Below is a small trained network, with its code and all its weights. Each question gives an input and a class and asks what happens when units are switched off, that is, made to give their printed mean instead of their output.

import numpy as np


def w(rows, s, z=0):
    codes = np.array(rows[::2]) - 128.0
    scale = np.full(codes.shape[1], s)
    scale[-1] = z or s
    return codes * scale


def norm(h):
    return h / np.sqrt((h * h).mean(-1, keepdims=True) + 1e-5)


def f(y):
    return np.maximum(y, 0)


def log_softmax(a):
    a = a - a.max(-1, keepdims=True)
    return a - np.log(np.exp(a).sum(-1, keepdims=True))


def net(x, mask):
    res = np.array(x, float).reshape(1, 5) / 4 @ E
    u = 0
    for l in range(3):
        y = f(norm(res) @ A[l][:, :-1].T + A[l][:, -1])
        res = res + np.where(mask[u : u + 3], y, B[l][:, -1]) @ B[l][:, :-1]
        u += 3
    return log_softmax(norm(res)[-1] @ U[:, :-1].T + U[:, -1])


A, B = {}, {}
E = w([
[48,17,160,180,113,91,86,193,168,8,36,72],'x0',
[201,146,157,67,147,84,48,3,114,56,64,126],'x1',
[179,111,27,135,75,38,129,245,150,251,104,152],'x2',
[178,133,142,136,181,192,178,153,115,160,72,101],'x3',
[177,32,137,168,115,144,122,135,237,98,160,202],'x4',
],0.0065)
A[0] = w([
[228,112,3,62,34,111,139,202,104,134,67,136,4],'L0N1',
[96,167,105,99,175,41,194,83,95,203,66,136,162],'L0N2',
[185,59,57,89,221,113,152,124,228,140,171,181,102],'L0N3',
],0.0068,0.0024)
B[0] = w([
[98,130,185,65,118,253,179,124,90,69,164,46,254],'L0N1',
[131,114,229,168,101,142,50,94,97,121,125,151,225],'L0N2',
[170,138,195,105,124,106,120,138,103,114,152,246,236],'L0N3',
],0.014,0.006)
A[1] = w([
[127,120,114,190,161,197,229,193,135,211,173,103,56],'L1N1',
[195,133,165,110,174,56,36,201,3,105,133,149,109],'L1N2',
[167,104,53,85,89,74,111,171,117,175,219,91,2],'L1N3',
],0.0062,0.0021)
B[1] = w([
[116,83,160,85,138,84,151,132,50,103,165,95,233],'L1N1',
[211,124,152,157,110,44,77,153,216,160,101,100,252],'L1N2',
[110,140,69,74,112,144,112,184,11,73,147,70,136],'L1N3',
],0.013,0.0043)
A[2] = w([
[95,94,69,119,108,151,216,191,16,167,174,110,251],'L2N1',
[87,115,125,242,76,72,102,162,89,212,69,15,169],'L2N2',
[75,2,32,85,116,188,142,203,154,39,9,44,191],'L2N3',
],0.0061,0.0022)
B[2] = w([
[129,59,178,146,113,50,50,145,67,48,209,134,255],'L2N1',
[188,165,253,207,171,127,143,157,186,136,126,214,196],'L2N2',
[121,129,184,151,237,209,76,86,166,152,240,146,240],'L2N3',
],0.011,0.0059)
U = w([
[171,45,180,118,160,39,106,93,63,97,123,83,250],'0',
[86,139,142,34,140,185,167,46,59,32,199,53,159],'1',
[139,131,211,182,85,97,141,186,154,145,65,179,223],'2',
[123,134,169,107,128,89,115,86,151,145,182,98,204],'3',
[119,178,159,119,184,176,82,128,144,224,153,144,175],'4',
[69,189,90,74,78,168,182,168,194,201,52,116,25],'5',
[93,146,3,159,100,49,216,116,95,159,63,82,2],'6',
],0.0067,0.0031)

Each question gives the input, the list of numbers given to net, and the class t.
The units are the neurons (one row each of A and B). Each row of codes is followed by its name. A weight is (code - 128) times the scale printed after its matrix; where a second scale follows, it is the last column's (A, B and U).
mask holds one flag per neuron, layer by layer. A switched-off neuron (its flag False) gives its mean, the last column of its row in B, instead of its output. The means were averaged over made-up inputs and are rounded, as every weight is.
A unit's drop is (log p(t) with every unit on - log p(t) with that unit switched off) / (log p(t) with every unit on - log p(t) with every unit switched off).
The circuit of an input: a set's keep is (log p(t) with only the set's units on - log p(t) with every unit switched off) / (log p(t) with every unit on - log p(t) with every unit switched off). Starting from all 9 units, units are removed one at a time, each time the one whose removal leaves the highest keep (on an exact tie, the one counted first), for as long as the keep stays at least 0.8.
units of the circuit, in order: the units of the circuit, biggest drop first
top k neurons: the k neurons with the biggest drops, biggest first
k most important neurons of layer l: the k neurons of layer l with the biggest drops, biggest first
input [0,-8,2,5,-6], class 0: top 2 neurons -> (L1N1, L2N1)
input [-4,-2,5,-1,1], class 1: top 2 neurons -> (L0N1, L2N2)
input [-2,-1,-5,5,7], class 2: top 2 neurons -> (L0N1, L0N3)
input [7,6,-5,2,-6], class 4: top neuron -> (L0N3)
input [-3,4,7,-8,-8], class 2: top 3 neurons -> (L0N2, L1N2, L2N2)
input [7,-3,-4,-3,1], class 4: top 2 neurons -> (L2N3, L0N1)
input [-6,-8,-8,3,6], class 0: top 2 neurons -> (L1N1, L0N1)
input [6,5,3,1,-5], class 4: units of the circuit, in order -> (L0N3, L2N3, L2N1)
input [-4,-8,-8,7,-3], class 0: top 2 neurons -> (L2N1, L0N1)
input [-6,-8,4,-7,0], class 0: units of the circuit, in order -> (L2N1, L1N1)
input [1,-4,7,2,-7], class 1: top 3 neurons -> (L0N1, L0N3, L1N2)
input [0,1,-5,3,6], class 2: units of the circuit, in order -> (L0N1, L2N3, L2N1)
input [2,6,8,-7,2], class 1: 2 most important neurons of layer 0 -> (L0N1, L0N2)
input [7,1,7,-5,5], class 1: units of the circuit, in order -> (L0N1, L0N2, L1N2)
input [8,2,-7,-4,-4], class 4: top 2 neurons -> (L2N3, L0N3)
input [-4,-8,-7,-4,-1], class 0: units of the circuit, in order -> (L2N1, L0N1, L1N1, L0N2)
input [5,-2,1,3,3], class 4: top 3 neurons -> (L0N2, L2N3, L0N1)
input [3,-8,6,2,4], class 0: units of the circuit, in order -> (L1N1)
input [-3,1,2,6,-8], class 2: 2 most important neurons of layer 2 -> (L2N2, L2N3)
input [4,-3,6,3,6], class 1: units of the circuit, in order -> (L0N1, L1N2)
input [4,3,6,-4,-4], class 1: most important neuron of layer 0 -> (L0N1)
